J: [ -1   9 -51  -4  13  -2 -11 -28   7  -4]
Z: [-18  21  21  21 -13  13 -13  18  21 -13]
Y: [  1  18   8  -7  17  40 -14  15  24 -14]
N: [-38  20  17  -7  -7   3   7  32  41 -28]
H: [ -7 -24 -37  22  -3 -12 -24 -37 -37  19]
howmany H: [22] -> 1
howmany H: [-37] -> 3
howmany Z: [-13] -> 3
howmany H: [-24] -> 2
len: [ -7 -24 -37  22  -3 -12 -24 -37 -37  19] -> 10

X: [ 15  11  14  10   1  -5  26  -4  -2  -4  35  45 -14  10 -14  10 -10   6
   3 -17 -11  16 -24  24   1   8   5  -8  -6  -3  11 -15   0  -1 -20  -3
  13  21  33]
S: [ 28  11 -35  13  -6  17 -13  -3  -4  18   5  31  28  17  -7  12   4  -5
 -29   8   9 -27  25  26   9  -3 -12 -12  -9   2  10  15  25  21   7 -17
   6  15 -13]
G: [  3  11  14  10   1  -5  26  24  -2  -4  35  45   3  10 -14  10 -10   6
   3 -17 -11  16 -24  28   1  32   5  -8  -6  -3   6 -15   0  -1 -20  -3
  13   8  33]
Q: [ 22  10   9  -1   2 -21  22  36  20 -19 -10  25 -13  27  20  35  16  26
 -15 -23 -23  -7  20  20   6  26  -5   3   2  16  -4 -39   8   7  13 -28
   5  14  15]
T: [ 15   9  20  13  -5  -9  18  23  -2   0  33  46 -11   6 -14   9  -9  -9
   4 -12  33  16 -25  28   0   7   4 -14  -6  -6   8 -11   0  -6 -16   4
  33  16  33]
V: [ 15  11  14  10   1  -5  26  24  -2  -4  35  45 -14  10 -14  10 -10   6
   3 -17 -11  16 -24  28   1   8   5  -8  -6  -3  11 -15   0  -1 -20  -3
  13  21  33]
howmany S: [9] -> 2
howmany G: [3] -> 3
howmany Q: [20] -> 4
howmany Q: [-7] -> 1
howmany T: [33] -> 4

gan: [ 45 -12  31 -19   6 -15  40   9  24   7 -49  -8 -16 -27  22]
Pav: [ -2 -19 -11 -18 -16  19  30 -15 -19  25  -2  -1  39 -42  42]
mev: [ 33 -30  19  -7 -23  45  10  56 -12 -45 -11   0  -3  41 -22]
raf: [-12 -37  26  20  46 -24 -14 -27  31   6 -32   3  27  33 -39]
pem: [ -4  27  56 -49 -17  28  56 -34 -10   1 -11  -5  28  40 -49]
lipip: [ 37  -7 -26  34 -38 -37 -30  11  45  -8  10  -7  26  -1  -2]
kam: [ 26 -13 -51  31  52  31 -30  17 -46   2 -25   5  -1  -9  -8]
duze: [ -2 -18 -11 -18 -16  19  30 -18 -18  21 -34  21 -13 -18  21]
kala: [ 30 -49   1  15 -34  26  -2 -40  -2  49   5  -1  -7  26   3]
howmany kala: [25] -> 0
howmany pem: [56] -> 2
len: [-12 -37  26  20  46 -24 -14 -27  31   6 -32   3  27  33] -> 14
len: [ 45 -12  31 -19   6 -15  40   9  24   7 -49  -8 -16 -27  22] -> 15
howmany duze: [-18] -> 5

Mel: [-34 -10  -1 -18  42   3  29  19 -10  18  15  12 -45 -22  18 -40 -15   9
  16  11   3 -15 -22 -38  41 -15  -9  -4 -37   0  -2]
mured: [ 13  18  57 -30  38   8 -25  10 -17   8  17  44  -6   1   5 -33  -4 -22
  22   1  -6  17  31   7  -9  18 -14 -12 -12 -15 -12]
zedit: [ -6  18  57 -30  38   8 -25  10 -17   8  17  44  -6   1   5   3  10  16
  43 -31  25 -26 -18  33 -32  17  16  -6 -19  51  15]
len: [ 13  18  57 -30  38   8 -25  10 -17   8  17  44  -6   1   5 -33  -4 -22
  22   1  -6  17] -> 22
len: [ -6  18  57 -30  38   8 -25  10 -17   8  17  44  -6   1   5   3  10  16
  43 -31  25 -26 -18  33 -32  17  16] -> 27
len: [ 13  18  57 -30  38   8 -25  10 -17   8  17  44  -6   1   5 -33] -> 16
len: [ -6  18  57 -30  38   8 -25] -> 7
howmany zedit: [16] -> 2
len: [-34 -10  -1 -18  42   3  29  19 -10  18  15  12 -45 -22  18 -40 -15   9
  16  11   3] -> 21
len: [ 13  18  57 -30  38   8 -25  10 -17   8  17  44  -6   1   5 -33  -4 -22
  22   1  -6  17  31   7] -> 24

Suzin: [-47   2   2  -1]
Lesi: [-35   2   1  -1]
Namag: [-51  15  -5  19]
Tolub: [-47   2   1   2]
Seb: [-40   6  -1   8]
tomi: [-51  15  -5   1]
zagi: [-46   1   0   1]
len: [-51  15  -5] -> 3
howmany Tolub: [-48] -> 0
howmany Suzin: [2] -> 2
howmany Lesi: [-34] -> 0
len: [-47   2] -> 2
howmany zagi: [0] -> 1

